Each row was made from one path, in order. Every step used is in the known rows, and no mark comes twice. Write each row's path.
Known rows
vafi, vefen: [  3.0 -15.3   2.6   4.5  -1.1  31.2   0.5  -5.2  -9.5   6.3   3.1  14.2
   4.4  -1.6   1.2  20.3 -27.7 -30.3  -1.4  -3.3  25.4  -7.4 -28.5   9.1
  -1.0 -18.5   4.1   0.8 -17.2  -5.6   0.2  -3.4]
kibu, bubi, zilo: [ -2.3 -30.9 -17.0  -3.0 -10.0  16.9 -27.5  21.8 -14.3  29.2  35.3   8.9
   6.1  14.4  39.5  20.1 -12.7 -27.6   0.9  27.2  12.3   1.9 -18.4 -33.4
  -8.0 -24.0  -6.6  28.9 -39.6   5.1 -30.6  20.1]
duto, bubi, kibu, vefen, vafi: [-52.6 -41.9 -44.0   8.8 -15.7  22.0  -9.0  -1.5 -33.2  28.8  22.2  30.8
 -17.7 -28.2  28.3  33.3   4.5  27.0  25.2  18.5  50.1  -0.5   2.5 -29.9
 -11.5   9.4  30.4  35.2 -27.7 -12.3 -56.2  14.3]
bubi, zilo, kibu, vefen, duto: [-12.2 -29.3  -0.4 -18.8  -4.2  35.9  -1.0  40.1 -48.2  28.0  19.0   7.5
   2.3  22.8  36.8  21.4 -37.3 -28.3   5.7  32.5  37.3  24.1  -2.9 -25.1
 -22.0 -18.3   9.7  20.1 -48.5  18.6 -11.9   4.4]
vefen, kibu: [  7.8 -17.3  -2.1  -8.9   8.4   4.7   1.0  13.7 -17.6  -7.9  -1.3  -1.5
  14.1  20.6 -18.6  25.4   0.1   6.9  25.8  -3.3  22.1 -12.5 -19.1 -22.5
   4.8   2.8   2.3   8.0  26.8   0.8  -6.5  33.5]
duto, bubi: [ -2.7 -27.6 -24.1   5.7 -19.3  23.0 -16.5  -7.6 -16.5  13.0  20.8  14.5
  -8.3   5.7  19.9   1.1  11.2  15.5   2.7  26.1  10.5 -20.6   0.2 -28.5
   0.5  19.3   3.5   0.7 -21.4  -1.8 -28.5  -4.8]
vafi, duto, bubi, kibu, vefen: [-49.6 -17.9 -56.1   4.4  -6.1  51.3 -15.4   0.0 -25.7  32.6  -3.0  -9.9
  -3.0   0.0  34.3  18.2 -22.6  10.2  35.4  32.4  53.1 -13.4  -6.6 -15.7
  -2.1   1.6  22.3  23.5 -50.8  -7.9 -30.5  -9.2]
vafi, vefen, duto: [ 10.8 -33.8   1.9  -4.8   5.8  32.7   4.9   0.7 -19.9  14.8  16.0  12.9
   9.2  19.4   0.2  14.1 -46.2 -40.8 -10.1  13.8  43.8  -0.4 -24.0  -6.1
 -27.3 -24.4   5.6   2.7  -7.4 -20.1   0.8   2.1]
zilo, duto, bubi, kibu, vefen, vafi: [-57.7 -51.8 -45.3   2.5 -26.4  22.9   4.4  14.9 -44.8  48.1  17.2  21.8
 -26.9 -34.4   5.3  43.8   7.4  15.6  14.0  28.9  75.0  18.5  -9.6 -19.8
   1.6  20.9  34.9  12.2  -9.2  -8.4 -62.3  26.5]
kibu, bubi, zilo, duto: [ -2.4 -31.9 -20.1  -5.4 -28.1  15.8 -13.5  37.3 -16.8  53.6  30.3   1.6
  -2.4   8.7  18.3  29.0  -0.7 -29.3 -11.5  37.6  36.3  19.3 -30.6 -30.6
   0.1 -17.3  -5.4   8.2 -30.2  10.2 -33.1  30.8]
vefen, vafi, duto, bubi, zilo, kibu: [-30.5 -46.3 -33.3   2.2  17.1  44.2   6.6  25.0 -44.0  25.5  22.1  -2.5
 -29.0  39.3  -8.3  49.1  22.5 -49.1  13.3  32.3  42.7  -6.8   3.0 -49.9
 -18.7  13.0  56.9   8.2 -22.2   4.3 -23.5  16.5]
zilo, duto, bubi, kibu: [-28.3 -40.3 -28.1  -9.8 -32.0  15.9  12.2 -12.7 -24.6  34.9  15.6  13.1
 -14.2 -23.0  11.3   5.1  13.9  25.1  -9.5  17.5  46.8  -0.3  -3.2 -25.3
  -8.5  44.8   8.3 -12.4  -9.9 -12.1 -56.4  14.8]
duto, bubi, kibu, vefen: [-41.7 -27.3 -38.5   6.3 -30.4  29.5 -13.6  -7.7 -25.0  21.2  11.9  18.8
  -2.2 -22.4  49.9   4.7  -9.3  37.1  13.2  19.4  36.7  -7.1  -0.1 -15.8
  -1.7  15.8   7.7  28.1 -55.8   1.0 -49.5  -8.2]
kibu, vefen, duto, zilo: [  6.2 -19.8 -22.7   3.6 -22.9  43.4 -42.7  41.7 -38.6  16.2  -2.1  27.5
   7.7  30.6  21.4  31.2 -35.3   1.1   7.9  34.1  49.2  17.7 -24.7 -18.9
 -16.5 -12.8  -4.4   1.7 -30.3 -22.0  -9.8   1.4]
zilo, duto, bubi: [ -6.7 -34.2 -27.0   4.2 -34.1  18.1  -4.6   8.4 -18.0  31.8  24.8   2.5
 -17.8  -3.2 -15.2   7.3  15.1   5.9 -10.3  38.7  41.6  -5.0 -15.4 -16.9
   6.6  30.0   9.0 -24.3  -4.2   4.1 -31.8   3.0]
kibu, vefen, vafi, zilo, duto: [-32.5 -17.9 -13.7  -7.0  -7.9   4.6 -15.6  40.2 -10.1  44.8   0.2  -3.8
 -21.7   1.7 -20.4  68.4 -24.4 -16.9  37.2   6.9  62.1  16.9 -49.8  -9.3
  15.0 -25.4  35.7  -1.8  -4.7 -11.9 -18.1  45.2]
bubi, kibu: [-22.8 -15.5  -3.3 -22.9  -4.6  13.1   9.4  -7.6  -0.7   2.4   2.0  11.4
  10.6 -11.0  31.3   1.1 -15.9  10.2   9.4  -7.9  17.0   3.8  -9.6 -15.8
  -8.7   6.8   2.4  18.6  -6.1 -28.0 -37.3  17.0]
zilo, duto, bubi, kibu, vefen: [-42.7 -30.8 -39.3  -1.0 -34.6  25.6   0.6   2.5 -31.3  48.6   6.0  11.4
 -14.8 -27.1  26.8  12.0  -0.2  32.1   3.9  32.6  57.6   7.5 -12.1  -8.4
   4.2  23.6   7.8   4.7 -40.0   6.3 -49.7   6.7]
zilo, kibu, vefen: [ -8.5  -7.9  -5.3  -9.3  -4.3  17.3  -9.5  30.3 -16.1   2.9   0.6 -12.3
  -2.8   6.5  16.6  -6.5 -10.9  -5.0  33.8   6.0  27.4  29.2 -30.2  -6.4
  -3.0  -6.4   1.3  27.4 -42.5  25.8  -2.1 -14.3]
duto, bubi, kibu: [-26.7 -32.3 -26.0  -6.9 -17.0  22.3   1.2 -25.7 -12.5   6.8  15.8  16.6
  -8.3 -15.3  37.4  -6.1   4.8  27.3   2.7  11.0  21.9 -17.2   7.1 -33.2
 -12.6  34.3  12.0  13.0 -25.8 -16.0 -50.5   2.2]
zilo, duto: [  1.7 -23.4  -7.7 -13.4 -14.5   6.4   7.7  23.9 -11.4  31.9  10.6   2.7
  -0.9  -0.4 -18.9  10.9  -6.3 -14.8  -2.3  12.5  32.9  11.8 -32.8  -9.3
   9.5   1.8  -0.2  -4.7  11.4  -9.4 -13.2  20.0]

Which path is each row?
[ 25.6 -26.1 -20.7   0.1   6.7   4.8 -14.3  24.7  -8.5   2.5  12.9 -17.4
  13.6  25.2  -3.0   8.1  16.0 -12.4  32.1  11.7  34.9  11.8 -27.2 -42.7
  -5.0 -15.4  -9.9  24.2  -3.0   6.3 -21.0  33.9]
vefen, kibu, bubi
[ 33.8 -24.1   0.5 -23.3 -14.7  29.3  -7.7  36.4 -24.6 -10.5  -5.4   9.7
  -1.9  39.6   8.9  -1.4   2.7 -20.1   2.0   7.9  53.3  29.1 -10.1 -45.3
 -45.0  23.4  -3.2 -15.9 -20.4 -14.2 -10.7   4.9]
vefen, duto, zilo, kibu
[ 24.5 -14.7 -13.5 -19.0   4.9  10.8 -11.6  28.4   4.1   3.6  16.1 -25.6
  -0.4  18.0  22.7 -32.7  14.6 -30.2  23.9  15.0  32.8  41.0 -28.9 -41.4
 -26.0  -2.3 -13.8  26.6 -43.0  18.9 -21.1  -1.4]
zilo, kibu, bubi
[ 14.9 -30.6 -48.1  -3.5  19.2  35.7 -21.2  59.7  -7.6  14.8   1.5 -17.3
 -20.4  57.3 -19.7  32.3  39.0 -63.6  39.9  18.4  79.6  50.9 -36.7 -58.0
 -38.8  -4.3  24.5  22.8 -28.6 -10.3 -11.9  26.3]
vefen, vafi, duto, zilo, kibu, bubi
[-27.1 -26.1 -22.1  10.5 -25.0  40.9 -15.3  14.8 -49.4  25.4  17.1  14.5
 -17.1  11.2  42.1  13.6  -2.3   5.3   9.2  24.7  22.4  -3.9   4.6 -31.4
  -3.7  15.2  14.5  14.7 -74.3  41.7 -23.8 -18.9]
duto, bubi, zilo, kibu, vefen
[-23.9  -9.5   1.8  -9.7  -6.0  28.5  -3.8  34.0 -37.3  15.8   6.3   5.9
  -5.7   5.6  34.5  19.3 -23.7 -15.0  15.6   6.5  20.1  14.0 -22.1 -16.5
  -1.8 -16.0   5.0  27.2 -60.8  29.5  -6.5  -1.9]
bubi, zilo, kibu, vefen
[-19.3 -26.4  -2.7 -17.9  -1.1  -6.3  -1.1  28.9  -3.0  31.2   0.7  -3.8
 -21.7  10.0 -29.4  55.4  -5.4 -33.4  25.4  -5.6  52.5   8.6 -42.4 -24.0
   8.0  -8.8  32.9 -14.7  20.1 -28.4 -29.7  53.4]
vefen, vafi, zilo, duto
[-30.7 -44.4 -24.5  14.7 -30.6  46.4 -28.9  12.4 -59.4  49.9  37.5  24.5
   0.2  12.2  48.5  35.4 -35.5   1.9  -5.5  63.2  33.9 -18.6  12.7 -28.9
 -10.9 -11.5  10.5   8.6 -47.7   6.5 -32.1   1.5]
kibu, vefen, duto, bubi, zilo
[ -9.3 -31.8 -11.2  -1.6 -20.0  27.9   0.7   7.9 -38.5   9.2  27.3   7.3
 -16.4  21.5  32.6   7.2  15.1  -4.7  -3.8  15.8  11.8 -11.8  14.8 -43.1
 -10.3  28.3  15.7   1.6 -44.0  20.7 -24.1  -4.3]
duto, bubi, zilo, kibu
[-19.0 -43.1 -21.7 -11.1 -18.2  23.0   2.4 -13.4 -30.6  17.6  26.5  17.9
   3.1   1.0  39.4  -9.3  -2.6  16.9  -8.5  27.9  47.3  -9.4  18.6 -45.4
 -37.0  30.5  10.6   2.0 -13.4 -33.7 -51.8  10.1]
vefen, duto, bubi, kibu
[ 25.2 -32.8  -4.3  10.2 -15.8  47.9 -13.1  10.6 -27.6   8.7  -4.9  27.5
   4.0  33.3   4.4  32.2 -33.0 -34.8 -20.2  13.6  57.5   7.7 -21.4 -15.4
 -29.7  -9.4   4.7 -22.2 -20.2 -29.1  -2.2  -0.4]
vafi, vefen, duto, zilo
[ 48.6 -35.6 -16.5 -14.1 -12.4  30.9 -19.7  48.2 -16.5   3.5  14.0  -1.7
  -0.5  49.6  27.0 -17.0  17.2 -31.2   9.1  28.8  68.4  50.4 -13.7 -64.0
 -57.0  12.3 -13.4  -0.2 -48.6  -7.4 -21.5  10.6]
vefen, duto, zilo, kibu, bubi
[  5.6 -40.0 -19.7  -2.3 -10.6  13.7  -2.2  38.1 -25.0  37.3  21.4 -11.9
   2.8  22.8  -8.2  47.6  18.2 -30.7   5.2  23.6  49.2  13.0 -26.1 -42.2
   2.0  -8.2   0.9   3.1   4.7  12.2 -26.8  54.9]
vefen, kibu, bubi, zilo, duto
[ -6.9 -34.5 -26.5  -6.1 -10.3  38.6 -10.4  21.9 -39.9  19.3  18.8  -3.8
  -8.8  18.2  30.4 -17.4  -2.3   2.4  13.9  42.0  56.6  11.0   5.0 -32.2
 -32.7  21.2   7.4   5.5 -56.8  24.3 -25.6 -16.6]
zilo, kibu, vefen, duto, bubi
[-19.2 -25.8 -27.7  -2.5   8.4  47.9  -4.0  11.6 -31.9  17.2   9.2 -16.5
 -14.8  42.5  12.0  19.8  11.3 -32.0   4.9  25.3  34.3 -21.4   8.6 -35.9
 -14.9  15.0  33.7   2.8 -43.0  12.1  -5.8  -7.8]
vafi, duto, bubi, zilo, kibu
[ -4.0  -8.1   5.6 -23.3 -18.6  -0.2  -5.4  16.7   0.0  28.4  -9.9 -16.4
  -4.1  16.6  -7.2  30.7 -15.6 -12.2  17.9  -8.9  34.8  -4.4 -43.6 -16.7
  14.4  -4.7   4.6 -19.7  -1.3 -20.5 -15.8  31.7]
vafi, zilo, duto
[ -5.7 -18.2 -18.1  -1.5 -30.2   7.2 -14.7   0.9  -6.4  31.4  -1.0 -10.9
 -16.4  13.9  -1.3  25.6   7.9   8.4   8.8  11.4  40.9 -20.2 -23.3 -32.3
  12.0  27.4  19.2 -35.0 -18.0  -8.0 -29.5  13.7]
vafi, zilo, duto, bubi
[ -4.8 -50.3  -5.8 -14.4 -13.0  32.3  -3.4   9.3 -49.4  19.4  36.1   7.8
  -6.4  34.7  33.0  -0.6   0.2 -14.5 -17.8  35.1  36.5  -5.0  23.0 -54.2
 -36.6  29.6  14.8 -10.5 -34.5  12.6 -35.5   3.3]
vefen, duto, bubi, zilo, kibu
[-36.3  -9.6 -14.7 -11.9 -15.6  19.9  -4.5   8.1 -15.0  14.0  -1.0  15.7
   4.9 -25.5  41.7   9.1 -37.8  23.5  28.3   2.0  29.9  13.3 -15.9  -3.8
   5.3 -13.6  -1.8  36.4 -37.2  -9.4 -32.9   9.8]
bubi, kibu, vefen
[ 25.6  -9.7  -3.0  -9.9 -16.4  24.3 -13.3  31.6 -12.5 -13.0 -16.4  10.7
 -12.8  29.1   6.2  -2.6  14.5  -5.7  10.9  -8.0  34.4  22.9 -21.5 -37.9
 -18.0  21.1   0.5  -6.0 -27.2   1.3  -4.2  -3.3]
duto, zilo, kibu
[ -0.3  -4.3   4.1 -28.0   1.1  17.9 -15.3  31.9 -13.3  13.6  -6.9 -28.4
   1.7  33.4  26.6   1.9 -36.7 -15.1  39.4   1.8  59.7  16.8 -28.8 -26.6
 -25.9  -7.8   9.5   3.9 -55.8  -6.7  -7.8   6.4]
vafi, zilo, kibu, vefen, duto
[ -4.8 -14.1   8.6 -20.6  -5.5  18.0  11.6  19.9 -22.7   2.6   9.4   6.0
  -9.1  18.5  22.4  12.6  -1.1 -22.0   1.5  -1.5  11.2   2.2  -9.8 -26.7
  -9.9   3.6  12.7   9.8 -31.4  15.0  -9.2  11.1]
bubi, zilo, kibu
[ 37.9 -19.8 -18.7  -9.5 -17.2  22.8 -26.4  42.5   4.4   0.3  -2.7  -2.0
  -6.0  37.5  21.7 -19.5  30.8 -21.2  19.2   4.4  45.8  47.9 -29.5 -55.1
 -36.7  13.0 -16.3  10.2 -58.8  12.1 -23.4  -0.9]
duto, zilo, kibu, bubi
[  6.3 -10.8 -27.0  -3.1   0.9  41.9 -30.6  23.9  -7.8   3.1 -16.4  -5.2
   1.3  43.1  -7.6  37.1 -10.2 -25.3  19.0  12.5  36.5   1.6 -27.4 -16.5
   3.9 -10.8   6.5   0.0 -10.8 -36.2   4.2   7.7]
vafi, duto, zilo
[  5.2 -18.6   6.3   6.3   9.4  18.5  14.7   2.6 -15.6  -6.7  -8.5  -2.3
   5.2  18.1 -25.5  34.7 -12.0 -21.7   7.6 -15.1  37.2  -7.7 -32.0  -3.2
   0.5 -13.3   7.9   1.0   7.5   4.5   2.0  18.4]
vafi, vefen, kibu
[-25.2 -19.8 -33.2  -7.8  34.5  34.2   0.7  46.2 -22.1  20.8  -9.6 -24.6
 -17.3  24.7 -19.9  29.7  -8.5 -45.6  52.6  21.8  68.9  35.0 -39.7 -10.9
  -6.5 -29.0  37.5  33.2 -18.7   9.8   4.3   8.1]
zilo, kibu, vefen, vafi, duto
[-19.6 -36.1 -16.7  15.2 -24.1  30.3 -15.8  -2.4 -35.0  25.4  32.1  28.0
  -5.2  11.6  32.2  27.6  -2.7   4.4 -12.4  31.2   1.8 -39.7  13.1 -35.2
   0.9  11.1  10.8   1.5 -34.3   6.2 -31.8   4.9]
duto, bubi, zilo
[ -4.3 -52.9  -2.0   4.7 -14.9  53.7  14.5   0.1 -51.8  20.0  27.3  11.3
 -20.0  33.9  27.2  14.1  -8.8 -46.1 -27.2  26.7  50.6  -7.9   7.4 -36.5
 -44.0  23.7  30.2 -14.5 -48.3  16.9 -16.5 -10.8]
vafi, vefen, duto, bubi, zilo, kibu
[-17.0 -29.2 -21.4 -11.5 -24.8  38.0 -19.6  27.5 -37.5  20.8  -7.1  32.4
  11.4   9.0  43.0  29.2 -37.9  17.4   2.4  18.6  65.3  30.3 -12.1 -27.2
 -27.5  -0.5  -7.7  10.5 -40.6 -40.3 -34.0  15.4]
bubi, kibu, vefen, duto, zilo
[ -6.9 -17.5   9.4 -22.0  18.9  -2.4   6.3  23.4   1.7  -4.7  -0.6 -12.3
 -18.5  29.4  -7.5  26.5   9.5 -29.4  38.3 -27.5  41.9  14.4 -26.1 -43.9
 -18.8   2.9  39.7   2.2  -3.6 -12.0 -21.3  36.2]
vefen, vafi, zilo, kibu
[ 27.4 -13.5 -40.3 -10.1   4.0  44.7 -29.8  50.1   1.4   4.4  -9.4 -29.3
  -6.4  61.2   1.1  -0.7  23.3 -47.8  31.7  22.0  66.2  40.2 -38.3 -48.7
 -33.1  -1.9  -1.4   6.6 -52.4  -5.5  -0.4  -5.2]
vafi, duto, zilo, kibu, bubi
[-24.3 -19.4 -48.7  17.2   9.2  49.7 -35.5  45.8 -27.1  23.1 -12.3  11.3
  -7.8  32.2 -22.5  74.3 -20.3 -30.9  40.1  24.6  65.3  17.1 -38.1 -15.8
   6.4 -30.3  27.1  19.7 -17.7 -19.4  -2.0  24.8]
kibu, vefen, vafi, duto, zilo
[ 38.3 -33.7   7.1  -2.4 -10.4  44.3   1.0  27.7 -26.8  -5.5 -16.0  15.6
  -9.8  45.6   2.3  10.1 -10.9 -46.7 -13.1  -0.1  70.1  30.1 -28.7 -29.8
 -51.3  13.2  11.6 -23.9 -30.7 -13.1   4.0 -13.1]
vafi, vefen, duto, zilo, kibu
[-13.8 -38.4 -34.5   4.7 -20.3  41.5 -29.5   9.6 -42.2  34.4  27.5  12.1
   3.7   7.7  29.1   9.1 -26.2  10.2   7.0  57.2  43.0  -6.3   0.7 -22.6
 -17.0  -0.4   4.3   7.4 -39.2   5.5 -27.9  -7.1]
kibu, vefen, duto, bubi
[ 18.2  -7.3 -22.5 -13.5   4.8  41.4 -16.5  37.7  -8.2  -3.4 -24.9 -16.7
  -9.0  52.0 -12.1  13.9  10.4 -34.0  26.1  -1.8  55.6  17.4 -27.9 -29.9
 -19.2  12.1  12.1  -5.8 -24.3  -9.7  14.9  -3.6]
vafi, duto, zilo, kibu
[-35.7 -32.5  -7.7  -6.1   4.0  21.9   0.7  47.3 -45.5  19.9  17.2  17.1
 -18.4   6.7  15.4  51.6 -12.0 -35.6  20.4  10.7  30.9  25.7 -15.1 -26.0
  -9.0 -22.8  39.6  31.7 -34.7  27.7 -21.5  24.3]
bubi, zilo, kibu, vefen, vafi
[-40.1 -21.3 -42.0   2.4  28.0  38.7 -15.8  41.2 -21.4  32.9   1.2  -6.9
  -6.9  19.9 -21.4  55.1 -29.2 -38.0  49.0  27.4  55.4  12.5 -32.7  -1.2
   8.2 -49.5  34.6  41.9  -5.0 -12.5  -6.0  24.0]
kibu, vefen, vafi, duto
